Here is a tiny trained network, its code and every weight. The questions are about switching its units off for an input and a class, where a switched-off unit gives its printed mean instead of its output.

import numpy as np


def w(rows, s, z=0):
    codes = np.array(rows[::2]) - 128.0
    scale = np.full(codes.shape[1], s)
    scale[-1] = z or s
    return codes * scale


def norm(h):
    return h / np.sqrt((h * h).mean(-1, keepdims=True) + 1e-5)


def f(y):
    return np.maximum(y, 0)


def log_softmax(a):
    a = a - a.max(-1, keepdims=True)
    return a - np.log(np.exp(a).sum(-1, keepdims=True))


def net(x, mask):
    res = np.array(x, float).reshape(1, 5) / 4 @ E
    u = 0
    for l in range(2):
        y = f(norm(res) @ A[l][:, :-1].T + A[l][:, -1])
        res = res + np.where(mask[u : u + 7], y, B[l][:, -1]) @ B[l][:, :-1]
        u += 7
    return log_softmax(norm(res)[-1] @ U[:, :-1].T + U[:, -1])


A, B = {}, {}
E = w([
[140,218,138,57,75,90,225,49,200,68,138],'x0',
[119,180,233,207,215,189,255,100,122,180,29],'x1',
[211,104,17,31,254,159,165,151,120,182,126],'x2',
[208,186,151,133,108,120,73,66,60,146,120],'x3',
[133,125,184,99,181,82,170,190,35,73,201],'x4',
],0.0043)
A[0] = w([
[254,213,172,171,121,124,46,48,38,158,163,35],'L0N0',
[59,73,103,167,136,122,157,217,161,123,117,155],'L0N1',
[121,95,102,179,95,163,69,128,155,208,81,172],'L0N2',
[106,85,192,108,154,112,117,189,36,134,147,153],'L0N3',
[11,72,119,109,121,134,205,178,186,129,152,1],'L0N4',
[66,101,171,186,45,120,146,98,92,93,145,159],'L0N5',
[124,129,147,137,150,68,168,163,89,110,181,7],'L0N6',
],0.0061,0.0062)
B[0] = w([
[1,70,79,70,58,55,208,120,46,169,56,205],'L0N0',
[90,126,113,93,101,84,127,102,47,160,77,236],'L0N1',
[174,89,157,81,162,174,96,172,135,73,77,251],'L0N2',
[171,70,122,110,153,222,88,163,157,84,65,239],'L0N3',
[44,70,57,101,16,27,235,64,20,167,43,162],'L0N4',
[76,166,180,185,130,131,93,178,178,84,150,254],'L0N5',
[199,115,129,31,123,205,191,107,148,64,121,139],'L0N6',
],0.0078,0.0052)
A[1] = w([
[122,255,106,78,115,51,238,68,213,86,188,68],'L1N0',
[113,145,93,114,111,170,103,88,242,134,38,65],'L1N1',
[153,151,168,108,169,115,194,195,38,34,171,32],'L1N2',
[189,155,13,94,219,120,140,102,103,225,134,52],'L1N3',
[102,71,40,82,112,98,53,187,133,72,194,6],'L1N4',
[104,129,185,185,221,176,219,160,114,170,61,46],'L1N5',
[176,124,9,96,214,145,200,175,126,180,162,4],'L1N6',
],0.0076,0.0033)
B[1] = w([
[150,66,101,191,211,167,24,214,47,211,105,199],'L1N0',
[164,61,139,34,149,153,205,117,114,58,153,190],'L1N1',
[191,58,95,62,66,187,157,67,216,85,64,183],'L1N2',
[45,138,199,216,39,103,140,166,138,75,124,212],'L1N3',
[170,220,123,150,185,112,209,43,149,218,179,227],'L1N4',
[169,186,49,93,128,60,106,74,153,178,254,255],'L1N5',
[58,172,212,196,73,113,98,147,152,61,75,210],'L1N6',
],0.0087,0.0069)
U = w([
[63,192,214,211,66,90,104,166,196,45,111,129],'0',
[76,80,73,113,53,51,205,76,39,202,56,154],'1',
[194,66,94,152,216,187,27,220,87,185,92,126],'2',
[184,234,107,148,157,76,134,35,193,219,245,137],'3',
[200,53,143,46,99,200,169,88,184,66,73,116],'4',
[126,127,167,79,162,109,148,135,104,113,110,190],'5',
[116,241,152,46,211,102,148,190,42,61,154,7],'6',
[107,255,149,34,214,113,152,203,31,56,165,7],'7',
],0.015,0.016)

Each question gives the input, the list of numbers given to net, and the class t.
The units are the neurons (one row each of A and B). Each row of codes is followed by its name. A weight is (code - 128) times the scale printed after its matrix; where a second scale follows, it is the last column's (A, B and U).
mask holds one flag per neuron, layer by layer. A switched-off neuron (its flag False) gives its mean, the last column of its row in B, instead of its output. The means were averaged over made-up inputs and are rounded, as every weight is.
A unit's drop is (log p(t) with every unit on - log p(t) with that unit switched off) / (log p(t) with every unit on - log p(t) with every unit switched off).
The circuit of an input: a set's keep is (log p(t) with only the set's units on - log p(t) with every unit switched off) / (log p(t) with every unit on - log p(t) with every unit switched off). Starting from the 12 units with the biggest drops (on a tie, the unit counted first), units are removed one at a time, each time the one whose removal leaves the highest keep (on an exact tie, the one counted first), for as long as the keep stays at least 0.8.
units of the circuit, in order: the units of the circuit, biggest drop first
most important unit: the unit with the biggest drop
top k neurons: the k neurons with the biggest drops, biggest first
top k neurons in layer l: the k neurons of layer l with the biggest drops, biggest first
input [-2,6,-4,-8,-1], class 1: most important unit	L0N4
input [-4,-5,8,-1,2], class 0: top 2 neurons	[L1N6 L1N3]
input [-6,-6,0,7,7], class 1: top 2 neurons in layer 0	[L0N0 L0N2]
input [-6,2,8,-2,8], class 0: units of the circuit, in order	[L1N6 L1N3]
input [-4,-2,-2,-4,3], class 1: top 2 neurons	[L0N1 L0N4]
input [7,1,4,-5,7], class 2: top 2 neurons	[L1N0 L0N2]
input [6,7,8,-5,3], class 0: top 4 neurons	[L1N6 L1N3 L0N5 L1N4]
input [-5,0,6,-6,-2], class 0: top 4 neurons	[L1N6 L1N3 L0N0 L0N5]
input [0,3,7,0,-7], class 0: top 2 neurons in layer 0	[L0N3 L0N5]
input [-2,-5,-2,4,-3], class 3: top 4 neurons	[L1N4 L0N1 L0N4 L0N3]
input [6,-6,4,6,-1], class 1: top 4 neurons	[L0N5 L0N0 L1N5 L1N3]
input [-6,4,-7,4,-8], class 4: units of the circuit, in order	[L0N2 L1N1]
input [6,-5,0,2,-5], class 2: units of the circuit, in order	[L1N0 L0N3]
input [-1,-6,-4,-1,-8], class 4: most important unit	L1N1
input [-7,-8,6,-1,8], class 3: top 2 neurons in layer 1	[L1N4 L1N0]
input [-6,6,7,-2,3], class 0: top 4 neurons in layer 1	[L1N6 L1N3 L1N4 L1N0]
input [-2,-4,0,6,-7], class 4: top 2 neurons in layer 1	[L1N1 L1N5]
input [3,6,7,-1,-7], class 0: units of the circuit, in order	[L1N3 L1N6]
input [2,8,0,1,-7], class 3: top 2 neurons in layer 1	[L1N5 L1N2]
input [2,-3,-4,-5,-1], class 1: units of the circuit, in order	[L0N4]
input [5,-6,7,0,8], class 4: top 2 neurons in layer 1	[L1N2 L1N5]
input [7,-6,2,-4,-7], class 2: units of the circuit, in order	[L1N0 L0N3]
input [-1,0,6,2,7], class 4: top 3 neurons	[L1N2 L0N3 L0N6]
input [-3,-7,1,-5,-2], class 3: top 2 neurons	[L1N4 L0N0]
input [-6,5,2,7,-2], class 1: top 2 neurons	[L0N0 L1N0]
input [3,-6,-1,7,-5], class 1: top 2 neurons	[L0N0 L1N5]
input [6,8,5,-6,6], class 3: units of the circuit, in order	[L1N5]
input [4,-6,-3,-5,5], class 3: top 2 neurons	[L1N4 L0N0]
